Each row is followed by its class number.
[  83  -11 -132 -130    2  -33 -201  -29  -21   55  -12 -156  129 -183
   -6 -126  190   13 -143   -3  177   37  -77   57   67   75 -147 -191
   59  121  -45   70 -199   88   53 -152] : 0
[  31  -95   27   40   26  -23    7   99  106    4   42   18 -123   63
   32   25  -63   57  155    8   19  -27   19   25  -64   34  -29   30
  -67   10  -71  -81    6  -66   -5   40] : 3
[  80 -248  221 -114   50  180   83  459  215 -122  124  305 -580  356
   67  105 -361 -134  107  165   89 -114   54 -218  -49   62  230   71
  136 -191 -260 -349  309 -120  -30   45] : 1
[  61 -171  -49  119  -46  -67  -10   60  -88  -28  152   80  -74 -148
  -10  153  -98   48   25 -199 -170  -11   61  108  -17  -58  103 -131
  -26   55  -45    5   54   59   25  100] : 6
[-740  -51  253 -736   47  205  899 -101   19    4 -277   12 -858 -629
  553 -155  104  -61 -287  754 -212 -445 -154 -379 -132   10 -397  425
 -677   94  408  104  550 -197  -44 -140] : 7
[   6  -62   -3 -109  -91   50 -139 -232 -107 -131  336 -351  147  -23
   63 -117   17   46  165 -271  -89  178  -93  119  -39  155 -107   13
    7  136   24  101 -115   52  -50  184] : 2
[ -40  -59   91    6   16  -82  -63  -64   -1   -9  -35  -51   19 -103
   16  -20   28  -28   67  -85  -64   90   53   61  -21  -12  -63   23
 -111  158   -9   37  -51   86   57  -40] : 7
[ 132  321    6  -72  129  122 -223 -405 -141  140 -130  -15  249   41
 -128  -29  181  -37 -197 -114  -13   13    2   59  -15   22  -41 -100
   84  171  245  257  -76  368  -90 -111] : 5
[ -64  -51  -90  -52 -212 -128 -176  -74    3 -101  126 -236   48 -151
 -160  113 -210  117  265 -147  -33  167   -9   88  -63  -18    7 -100
  -48  128   81  -58  -56  257   95  120] : 0
[-413   67 -349 -586   -5  -70  385  -97  380  201 -290 -344    4  178
 -181   90   60  542 -285  345   41 -263 -131 -336 -126 -252 -121  144
  159 -364  -35 -286  126 -422  -66  255] : 7
[   5  -12  -74 -334  -31  119   40   85   23  -25  125  -14  -35   89
  -69   54 -176   98   79   91  109 -105  -46  -34 -141    5   76  -51
 -113  -31   38 -304 -133 -194   39   45] : 7
[ 134 -106   11   -7  -11   47    0    1 -160  -19  253   55   44    8
   18   52   16   27  193   -9   48   66   26   75  -50   -9   42   16
 -169  -32  -56 -173 -262 -201  -46  107] : 4
[ -35   95 -286  -25  -19  -71 -239   24  124  314 -179 -259   95 -257
 -202 -282  438  130 -418  252  152  -69   -2   64  158  154 -254 -270
  209   50 -110  235 -175  165   94 -116] : 0
[ -23   39    8 -101   35  -15  -33    7   58   69  -64  -81  -12 -117
    8  -23   12   45 -156   92   67  -36  -71  -25   -1   32  -77    6
  -22   60  -27   -5    9   49    1  -53] : 7
[  68  -31  -89  171  -42   61 -134    3  -68   96   36   59  -13   99
  -77  100  167   36   70 -101  -71   48   59   82  -37   63   57 -134
   27   53   50  156   53   65 -122   94] : 1
[  67  -48   36  161  -31  -33 -178   44 -122  -38   18  170  -27  -29
 -189  172 -115  -98   58  -95 -125   11   93  110  -36   56  163  -63
  -35  115  -40  -52  106  161 -143  140] : 4
[ -11   46  -62  -17   75   22  -41 -213   65   36  127  -91  131 -101
   16  -81  246  -16 -185  -70   55   83  -69    5   -1  -27 -152  -19
   76   80   35  174  -56   88   -7   21] : 0
[  -7  -22  -27  -24   -1  -69 -105   34   98   67  -68 -147  -75 -123
  -41  -10   -2   87 -110   62   80  -26  -71    9   -7   32 -121  -14
    8   74  -81  -37   -6  105   -3  -55] : 5
[   9 -122  203  162  -76   63  -84 -209   86   38  206 -305  -10  163
   -2  165 -136   77  104  -66   -5  216  -82  -83  -37   66  -18  326
  -28 -237   49 -107  -11  -65 -119  489] : 4
[ -15  -24  -31   48  -34  -44 -111  -71  -79   47   48 -115  146  -57
  -15  -22  198  -53  -33  -46   12   95   16   47    3    2  -65    1
  -27  105  -54  106 -126  125   54   43] : 0
[-183  176   87  -61   55   99  127  -58  198  -46  -78   -6 -255   79
   47  -75 -293   76 -118  134   52 -111 -224 -155  -54  -52  -15  208
  123 -111  109  -64  275   26  -61 -112] : 5
[   1  -54    4   28    3  -57  -91  -55   50   12   14 -147  -22  -58
    1  -33  128   35  -50  -28   41   84  -52   36   21   18 -157   15
   42   71  -17   84  -25  121  -27   -8] : 6
[ -81   52   89  -14   -7   26  -50 -161  -69   -4   50  -64  149   35
  -55   -7   42 -100   25  -42  -28  126   20    0  -59   32   -3  108
  -44   84   37   54  -39   72   -6   60] : 4
[  57 -228  127  239  -92  -53  273   78  -61  -64  411  199 -185   24
  -51  290 -301   88  368 -195 -367  -69  201  117 -129 -106  282   51
 -199 -232  117 -290 -164 -428   32  495] : 2
[ -16 -114  181  141  -11    3  -74  -30 -120  -28  117   10  -67 -108
   -1   22  -83  -74  105  -79  -88   89   42   63  -58   54   83   53
 -171  104  -69  -53    7   66   43   86] : 0
[ -56  -38  -52 -208    3  -19  -75  -80   52   20   17 -219   50  -31
   -7  -60   28   70  -70   -5  103    9  -90  -31  -41   33 -107   -3
    7  110  -50    1 -107   60  -14  -28] : 4
[ -20  -74   41  -78  -95    2  -81  -32 -129  -11  164 -201  -52 -165
   22  157 -213  -90 -108 -127  -44   64 -127  -33   12  -21  146   12
   19  188   47 -158  149  127  102   63] : 1
[-104 -116  -62    0 -135   18  -43 -270   84   97  -72 -291    5  148
  146  -64    4  121  306 -180   72  184 -128   90  -81   38 -291   73
  187  -29  133   67   35  101 -166  137] : 1
[ -14  -28  159    8   24  -29  -81  -83  -13  -77   14   56 -114 -106
  -16  -40  -55  -71  124  -71 -131   49   21   71  -60   49  -10   -4
  -77   76    7   12   41   45  -16   -8] : 5
[  17   10   36  184   77   12   -4 -170  -11   92   44  -15  185   47
  -14  -71  243  -21  -29    4   35   54   88   -2  -46  -14  -52  105
  -84    8  -35   19 -146  -94  -13   51] : 0
[-141  -64  139   28  -10 -154   83   11  188 -202   89   13 -220   -8
   56  -77  -90  154  185 -157 -127   83   67   35  -79  -49  -54  102
  -92   14  -53   98   90  -46   45  -78] : 3
[  27  -30  -36 -279  -82   13 -117  117  207   -7  -17 -139   14  -70
   -3  -41   38  -36 -217  103  176   23  -99 -132  -35   92 -119  -84
  -17   34 -163    7  -24   80  120 -158] : 0
[-116  -61   -1 -243   -7 -136  -28  -34  -85 -120  183 -284  174 -249
   29  -96  203   11  -62  -76 -111  147   74   39   27  -15 -129   13
 -158  237 -174  134 -194  153  171   16] : 2
[  -3  -87  -10   41  -18   41   77  110   60  -14   72  108 -150   46
   50   29  -65   46  140   55   -3  -47   19   -9  -41  -37   32   29
  -78  -77  -15  -96   -5 -138   21   61] : 0
[  -7  -25  111 -101   85   74  208   83  108  -12    3  223 -274   38
  104   90 -261  112  226   67  -64 -164  -66  -21 -127 -119  102   -8
  -77  -96   84 -205  162 -194    1   32] : 7
[-231  205 -174 -577   56 -101  164 -171  235  -86 -150 -250  297 -174
   74 -403  153  241  -52  255  158 -174  -41 -188  -84 -130 -242  -46
  -59  -67  -37    4  -70 -162  193 -360] : 7
[  59   10   26  -29  -14   10 -156 -239 -169  -21   95  -66  224 -121
   71  -12  141 -110   11 -161   -7  171  -48   81   39    4 -129  -11
   32  100   21  121  -37  168  -11   19] : 0
[ 437 -537  254  273  258   70  -16  186  370   56  668 -455 -137 -703
   83  -97 -459  -96 -395 -205   32  120 -215  198  -40  364 -425   84
 -365  284 -751  -52  256  468  -46  435] : 6
[  -5  101    2   87    7    9 -206 -228  -21   74  -30 -145  256  -27
    7  -71  171  -88  -75 -107   60  197  -33   52  -26  127 -136   37
  -16  154   44  252 -109  238  -24  -50] : 3
[-206 -120  121  169 -105  -63  133 -175 -134 -190  337 -109   64  -93
   95  -20  100   -3  270 -196 -190  247   54  136 -120 -115  -53  213
 -319  108   42   30 -123 -143   46  191] : 4
[  39   21  180  224  -31  -42 -164 -128 -123  -11   57  108   86  -72
    6   62  112 -180   77 -212 -196  177  107  122  -27   28   -6  -19
  -87  142   63  241  -68  178   65  -38] : 5
[-132  -30  288  -58   33  -54  146 -100    6   -8   24 -144   -3  -68
  173 -126   44   23  310  -49 -126  187    3   18  -60  -50 -106  152
 -176   67   10  113  -67  -28  218  -96] : 2
[  45   54    0  -98   79   43  102   83  105   11  -32  139   19  125
   12    5  -89   47  186   45   43  -27   33   27  -99   11  -28  -35
  -22  -42   50  -55  -97 -119   11  -28] : 6
[ -33    5  -22    3  -53  -38  -98 -107  -28   37  -35 -167   79  -17
  -13   25   -5   37  -14 -121    2   77  -57   34  -14   26  -89   23
   62   32   35   90  -15  111  -14    3] : 5
[  29  -61   91   60   -8  -30 -116 -127   28  -93  102  -97   -5  -82
  -85  -76 -300   74  296 -204 -145   83   17  171 -100  148  -26   38
 -127  123   -4  -41  -36  123 -116  130] : 2
[ -74  -65  -56 -104  -54  -31  -35   43  135   10   11  -56 -137    9
   41   25   -4   29   -9  -18   44  -13  -86  -27  -30  -54 -100    6
   94   58   -4   -1  115   84   -6  -48] : 1
[  39  216  -95 -163  -37   22  143  260   40  168 -196  109  -75 -210
  119   -4 -119  157 -207  246  -50 -296  -34   25  -24  -63   26 -131
 -180  -86  -11   69  -20   50  176 -133] : 5
[  74  -49  -25   57   -5  -33  -12  124   -7   37   32   36  -37    7
   26   74   67   13   88  -17  -20    9   58   70  -14  -14  -36  -39
  -70   64  -36   12 -109  -32   48   -3] : 5
[  37  -34   46   66   29  -90 -155  -63    1   85  -66 -126   35 -165
   43  -59  252  -63  -81  -54   20  119  -56   92   66   24 -188  -36
   45  212  -39  172  -63  242    6 -113] : 2
[ -17 -233   79   32   41  -29   60  173  -48   94  135   44 -208 -151
  163   22   -4  131   -6  -85 -101 -120    2  179  -79    4  -94  -65
 -113   98 -256   -8   27    8   12  106] : 7
[  58 -140   73    8    4   -4  -18   80 -161  100   72  -52  -30  -93
  138   14   54   21   74  -93  -23  -35    2  140  -56    3  -60  -62
 -165   85  -80   38 -207   21  120  -13] : 5
[  58 -259  -34  160  -49 -268 -273  -33 -182  112   67 -131  -34 -395
  -74   45  295   81   47 -224 -160   75  119  283   34   11 -134 -239
  -91  312 -156  150 -182  212   57    5] : 5
[ -72  -42  -13 -101   -2 -111  -30  -18  107   16  -55  -95  -85 -132
  -23  -19  -15  166    4  -11  -68  -28  -27   31  -33  -27  -67  -26
  -65   62  -37   -1   -2   -9    7    1] : 7
[ -72 -101  174   91   14  -15    0  -43  -56  -67  183 -177  -83  -67
  102 -100  -58  -10   33  -91 -121  120    8   52  -38   59  -29  174
 -150  121 -174    0  -64   17   49  104] : 5
[ -68   44   12  -46    0   17   33   22  117   19   33  -33  -25   21
   45 -104   85    6  -85   57   16   21  -12  -16  -51  -17  -85   66
  -48   23  -60   48  -35    4   27  -37] : 1
[ 238 -359  171  168  124  -19 -367   83  -75   87  282   25  -36 -229
   97 -326  449    9   25 -182  154   75  154  390  -46  453 -500 -181
 -250  203 -406  339 -510   98 -153  -68] : 0
[ -47  -79  118   41   23  -98  -74  -20    8  134  -98  -89   21 -116
   31  -39  255  -47   31   97   32   94  -22   35  -28   30 -166   51
 -125  120 -119  102 -127   57   17  -46] : 4
[  35  155 -166   26  -37   34   -3   11  -30   78  -88   46  143   86
  -38   36  214   16  -47   85   39  -22   43   22   16  -34  -53  -30
   16  -59  128   73 -109  -86  -23  -22] : 5
[ -64 -354 -146 -168    2  -39    0  195   90 -102  149  -92 -111  -26
   32   -4  -86  128  264  -41   24   -4   44   84  -61    6 -144  -28
 -102   95 -245 -279 -136 -119  -29  145] : 2
[ -50  -81 -104  -58  -47 -150  -98  -38  104   15  -85 -197  -12  -97
 -124   32  -65  169   42  -79  -23    9  -10   68  -31  -53  -69  -29
  -21   87   16  -63  -42   94   23   45] : 6
[  -6  -38  -23  -47   -2  -33  145   62   24   -3   65   61   30   41
   81   77  -33  155  123  -22  -58  -34   54    6  -65 -121   16   40
 -123  -79  -42  -77  -69 -213   49   50] : 7
[  62    0  -28  -36   -9 -118 -226  -63  -78   79  -74 -146   92 -165
 -103   49   67   18  -27  -91   -1   76   -6  110   50   52  -66 -101
   13  182  -15   52   -8  209   42  -49] : 3
[ -11  -52  102  -30   13  -64  -83  -85  -74  -49   88  -44   12 -159
   36  -32    8  -58   -9 -158  -78   62   39   81    5   54  -72  -27
  -57  127  -13  117    2  132   77  -61] : 3
[  15  -31  -45 -188  -69   91  -92    6  -23  -28  129  -56   52   83
 -145   80 -203   -7  146    6  110  -11  -27  -33  -86  137   38  -94
   32  -57  103 -100 -117    7  -40   88] : 4
[  3  74  54 -39  29 -37 -21 -81 -42 -15 -16 -57 182 -77  25 -27  83 -62
 -50 -48 -67  67   9  31 -11 -10 -52  69 -83 110 -29  74 -50 104  14 -15] : 2
[ 111  189 -228  -92 -279   16 -356  133  337   13 -186 -356  281  244
 -230   25  118 -136 -209  325  544   77 -146 -353  142  202 -277  -88
  303 -190  237  143 -158  266   97 -395] : 6
[-110 -217   88  -23  -21  -61   13  -36   91   37  151 -144 -154  -36
   64   53   66  130   44  -70  -22   60 -102   30 -105  -18 -140  101
  -51    8 -140    6  -19  -49  -63  175] : 4
[-123  562   -8 -341    4  150 -270  -12  -61  276 -553  -30  289  174
 -240   61  -15 -350 -542  486  191  -21 -146 -323   34  150  328   68
  309   54   56   -9  116  402   84  -72] : 0
[-145    7 -213 -360   39  -26  -13  -62   71  -48  -45 -117   72  -16
  -75  -21   93  147 -147   64   87  -81  -26 -115  -16  -81  -53  -56
   99    6  -27  -68   36  -33  -31  -24] : 7
